Below is a small trained network, with its code and all its weights. Each question gives an input and a target symbol and asks what happens when units are switched off, that is, made to give their printed mean instead of their output.

import numpy as np


def w(rows, s, z=0):
    codes = np.array(rows[::2]) - 128.0
    scale = np.full(codes.shape[1], s)
    scale[-1] = z or s
    return codes * scale


def norm(h):
    return h / np.sqrt((h * h).mean(-1, keepdims=True) + 1e-5)


def f(y):
    return y / 2 * (1 + np.tanh(0.7978845608 * (y + 0.044715 * y**3)))


def softmax(a):
    e = np.exp(a - a.max(-1, keepdims=True))
    return e / e.sum(-1, keepdims=True)


def log_softmax(a):
    a = a - a.max(-1, keepdims=True)
    return a - np.log(np.exp(a).sum(-1, keepdims=True))


def net(x, mask):
    ids = ['γζημστφψ'.index(c) for c in x.split()]
    T = len(ids)
    res = E[ids] + P[:T]
    u = 0
    for l in range(2):
        q, k, v = (norm(res) @ M[l].T for M in (Q, K, V))
        z = softmax(np.where(np.tri(T) > 0, q @ k.T / 2**0.5, -1e9)) @ v
        res = res + np.where(mask[u], z, O[l][:, -1]) @ O[l][:, :-1]
        u += 1
        y = f(norm(res) @ A[l][:, :-1].T + A[l][:, -1])
        res = res + np.where(mask[u : u + 12], y, B[l][:, -1]) @ B[l][:, :-1]
        u += 12
    return log_softmax(norm(res)[-1] @ U[:, :-1].T + U[:, -1])


Q, K, V, O, A, B = {}, {}, {}, {}, {}, {}
E = w([
[91,81,137,88,107,112],'γ',
[180,115,125,95,171,134],'ζ',
[96,121,249,188,197,175],'η',
[129,89,200,111,163,154],'μ',
[115,102,81,157,133,123],'σ',
[128,109,162,198,172,202],'τ',
[140,125,54,162,149,199],'φ',
[162,94,151,53,152,107],'ψ',
],0.018)
P = w([
[172,157,211,189,14,142],'0',
[31,104,152,65,216,95],'1',
[168,155,94,176,138,103],'2',
[20,119,149,64,210,98],'3',
[154,158,103,167,112,105],'4',
[10,120,146,66,204,96],'5',
[151,159,95,164,103,106],'6',
[4,121,149,68,208,97],'7',
],0.011)
Q[0] = w([
[158,81,158,147,3,128],'0.h1',
[1,123,134,60,167,112],'0.h1',
],0.0099)
K[0] = w([
[8,124,112,94,152,88],'0.h1',
[140,70,150,164,1,153],'0.h1',
],0.0084)
V[0] = w([
[200,123,55,95,184,254],'0.h1',
[86,113,173,98,173,51],'0.h1',
],0.0037)
O[0] = w([
[186,137,146,11,171,254,3],'0.h1',
[224,151,150,88,73,22,7],'0.h1',
],0.0081,0.00072)
A[0] = w([
[113,98,104,141,151,161,122],'0.n1',
[100,111,246,124,172,96,101],'0.n2',
[75,132,85,152,160,119,76],'0.n3',
[115,151,157,136,33,106,5],'0.n4',
[157,133,67,95,73,76,90],'0.n5',
[169,165,108,72,108,107,164],'0.n6',
[112,122,117,64,149,167,97],'0.n7',
[132,184,72,213,120,170,130],'0.n8',
[144,190,112,155,112,171,62],'0.n9',
[254,155,112,154,92,188,167],'0.n10',
[55,101,104,171,88,174,225],'0.n11',
[59,59,98,78,81,133,185],'0.n12',
],0.012,0.0027)
B[0] = w([
[137,182,149,71,105,124,167],'0.n1',
[168,183,55,92,137,81,254],'0.n2',
[138,125,174,65,155,79,186],'0.n3',
[134,80,169,161,186,160,135],'0.n4',
[182,49,76,123,170,138,155],'0.n5',
[97,69,104,139,144,116,143],'0.n6',
[91,146,145,164,149,136,164],'0.n7',
[99,127,104,149,122,35,186],'0.n8',
[77,209,142,183,158,137,135],'0.n9',
[113,126,72,109,78,255,193],'0.n10',
[175,156,97,76,134,96,206],'0.n11',
[167,124,157,187,187,166,196],'0.n12',
],0.0093,0.0084)
Q[1] = w([
[10,104,164,7,192,147],'1.h1',
[153,34,81,158,94,144],'1.h1',
],0.012)
K[1] = w([
[148,114,166,147,4,139],'1.h1',
[83,91,57,101,165,143],'1.h1',
],0.014)
V[1] = w([
[115,23,42,102,76,145],'1.h1',
[254,131,156,67,149,182],'1.h1',
],0.008)
O[1] = w([
[1,55,52,63,65,105,77],'1.h1',
[76,167,187,122,29,137,253],'1.h1',
],0.013,0.0033)
A[1] = w([
[175,129,57,161,107,109,137],'1.n1',
[121,141,160,60,160,110,145],'1.n2',
[183,70,146,157,59,214,114],'1.n3',
[100,132,139,213,140,180,4],'1.n4',
[103,103,83,128,16,93,186],'1.n5',
[157,87,196,73,182,171,100],'1.n6',
[200,16,112,123,96,194,124],'1.n7',
[111,200,150,160,189,178,40],'1.n8',
[142,223,199,148,4,93,67],'1.n9',
[192,104,95,157,185,159,134],'1.n10',
[103,196,99,93,142,29,100],'1.n11',
[208,114,118,59,175,122,92],'1.n12',
],0.013,0.0039)
B[1] = w([
[89,128,56,127,158,177,196],'1.n1',
[164,172,126,143,76,207,228],'1.n2',
[111,67,174,145,140,193,169],'1.n3',
[97,130,146,202,102,38,129],'1.n4',
[122,129,140,110,223,3,225],'1.n5',
[105,197,78,194,114,132,184],'1.n6',
[138,87,188,48,109,78,179],'1.n7',
[56,106,110,178,95,70,211],'1.n8',
[175,111,2,106,128,115,211],'1.n9',
[134,106,157,65,99,121,245],'1.n10',
[178,6,170,150,120,151,253],'1.n11',
[89,87,82,158,65,80,233],'1.n12',
],0.011,0.0065)
U = w([
[144,66,161,157,123,120,63],'γ',
[112,135,149,67,170,191,220],'ζ',
[139,184,148,123,203,98,252],'η',
[161,164,90,72,87,126,93],'μ',
[126,87,67,127,254,130,66],'σ',
[68,99,108,193,84,91,33],'τ',
[62,184,78,104,204,163,171],'φ',
[62,148,118,85,109,38,135],'ψ',
],0.012,0.0035)

Each question gives the input, a string of symbols that net reads in full, and the target symbol t.
The units are the heads (2 rows each of Q, K, V and O) and the neurons (one row each of A and B). Each row of codes is followed by its name. A weight is (code - 128) times the scale printed after its matrix; where a second scale follows, it is the last column's (O, A, B and U).
mask holds one flag per unit, layer by layer, with each layer's heads first. A switched-off unit (its flag False) gives its mean, the last column of its rows in O or B, instead of its output. The means were averaged over made-up inputs and are rounded, as every weight is.
A unit's drop is (log p(t) with every unit on - log p(t) with that unit switched off) / (log p(t) with every unit on - log p(t) with every unit switched off).
The circuit of an input: a set's keep is (log p(t) with only the set's units on - log p(t) with every unit switched off) / (log p(t) with every unit on - log p(t) with every unit switched off). Starting from the 12 units with the biggest drops (on a tie, the unit counted first), units are removed one at a time, each time the one whose removal leaves the highest keep (on an exact tie, the one counted first), for as long as the keep stays at least 0.8.
units of the circuit, in order: the units of the circuit, biggest drop first
most important unit: the unit with the biggest drop
k most important neurons: the k neurons with the biggest drops, biggest first
k most important neurons of layer l: the k neurons of layer l with the biggest drops, biggest first
input η ψ μ η, target η: units of the circuit, in order -> 1.h1
input τ σ ψ ψ φ σ σ φ, target τ: 3 most important neurons -> 1.n8, 0.n9, 0.n10
input ζ μ σ σ γ μ, target ζ: 2 most important neurons -> 0.n10, 0.n2
input μ σ μ ζ, target μ: units of the circuit, in order -> 1.h1, 1.n9
input τ ζ μ η η ψ η η, target τ: 3 most important neurons -> 1.n8, 0.n10, 0.n9
input φ σ τ, target τ: 3 most important neurons of layer 0 -> 0.n2, 0.n10, 0.n8
input φ φ ζ ζ τ η ζ η, target φ: units of the circuit, in order -> 0.h1, 1.n6
input σ σ μ, target μ: units of the circuit, in order -> 0.n2, 1.n5
input σ η ψ γ γ, target γ: 4 most important neurons -> 0.n12, 0.n2, 0.n8, 1.n5
input μ σ ζ η γ σ σ ψ, target μ: 2 most important neurons -> 1.n9, 0.n8
input σ ζ η μ γ φ ψ ψ, target σ: 2 most important neurons -> 0.n8, 0.n2
input ψ τ ζ σ τ σ η τ, target ψ: units of the circuit, in order -> 1.h1, 0.n10
input γ ψ η ψ σ μ, target γ: 3 most important neurons -> 1.n11, 0.n2, 0.n10
input ψ ζ σ η η ζ, target ψ: units of the circuit, in order -> 1.h1
input φ ζ η ζ ψ ψ σ μ, target φ: 2 most important neurons of layer 0 -> 0.n9, 0.n8
input φ σ ψ γ η ζ μ γ, target φ: 2 most important neurons -> 0.n12, 0.n2
input η η ψ, target ψ: 2 most important neurons -> 0.n6, 1.n5
input σ η φ η γ μ μ η, target σ: 3 most important neurons -> 0.n2, 0.n8, 1.n11
input τ τ ψ ψ, target τ: 2 most important neurons -> 0.n10, 1.n12
input φ ψ μ φ, target φ: most important unit -> 0.h1
input μ η ψ ζ ψ ψ φ, target φ: 4 most important neurons -> 0.n10, 0.n8, 0.n9, 1.n11
input ζ σ η σ σ γ η γ, target ζ: 3 most important neurons of layer 0 -> 0.n10, 0.n12, 0.n8
input σ η ψ φ φ γ, target σ: 2 most important neurons of layer 0 -> 0.n8, 0.n12
input τ μ ζ μ σ φ ψ η, target τ: 3 most important neurons of layer 1 -> 1.n8, 1.n11, 1.n5
input η φ ψ, target ψ: 2 most important neurons of layer 0 -> 0.n6, 0.n12
input γ σ σ η τ ψ φ ζ, target γ: 2 most important neurons -> 1.n11, 0.n10
input ζ γ σ ζ μ η φ ζ, target ζ: 2 most important neurons -> 0.n10, 0.n2
input τ σ σ γ μ ζ μ τ, target τ: 3 most important neurons -> 0.n2, 0.n10, 0.n9
input ζ φ ψ σ σ, target σ: 3 most important neurons of layer 1 -> 1.n1, 1.n5, 1.n8
input γ μ η σ ζ μ ζ ψ, target γ: most important unit -> 1.n11
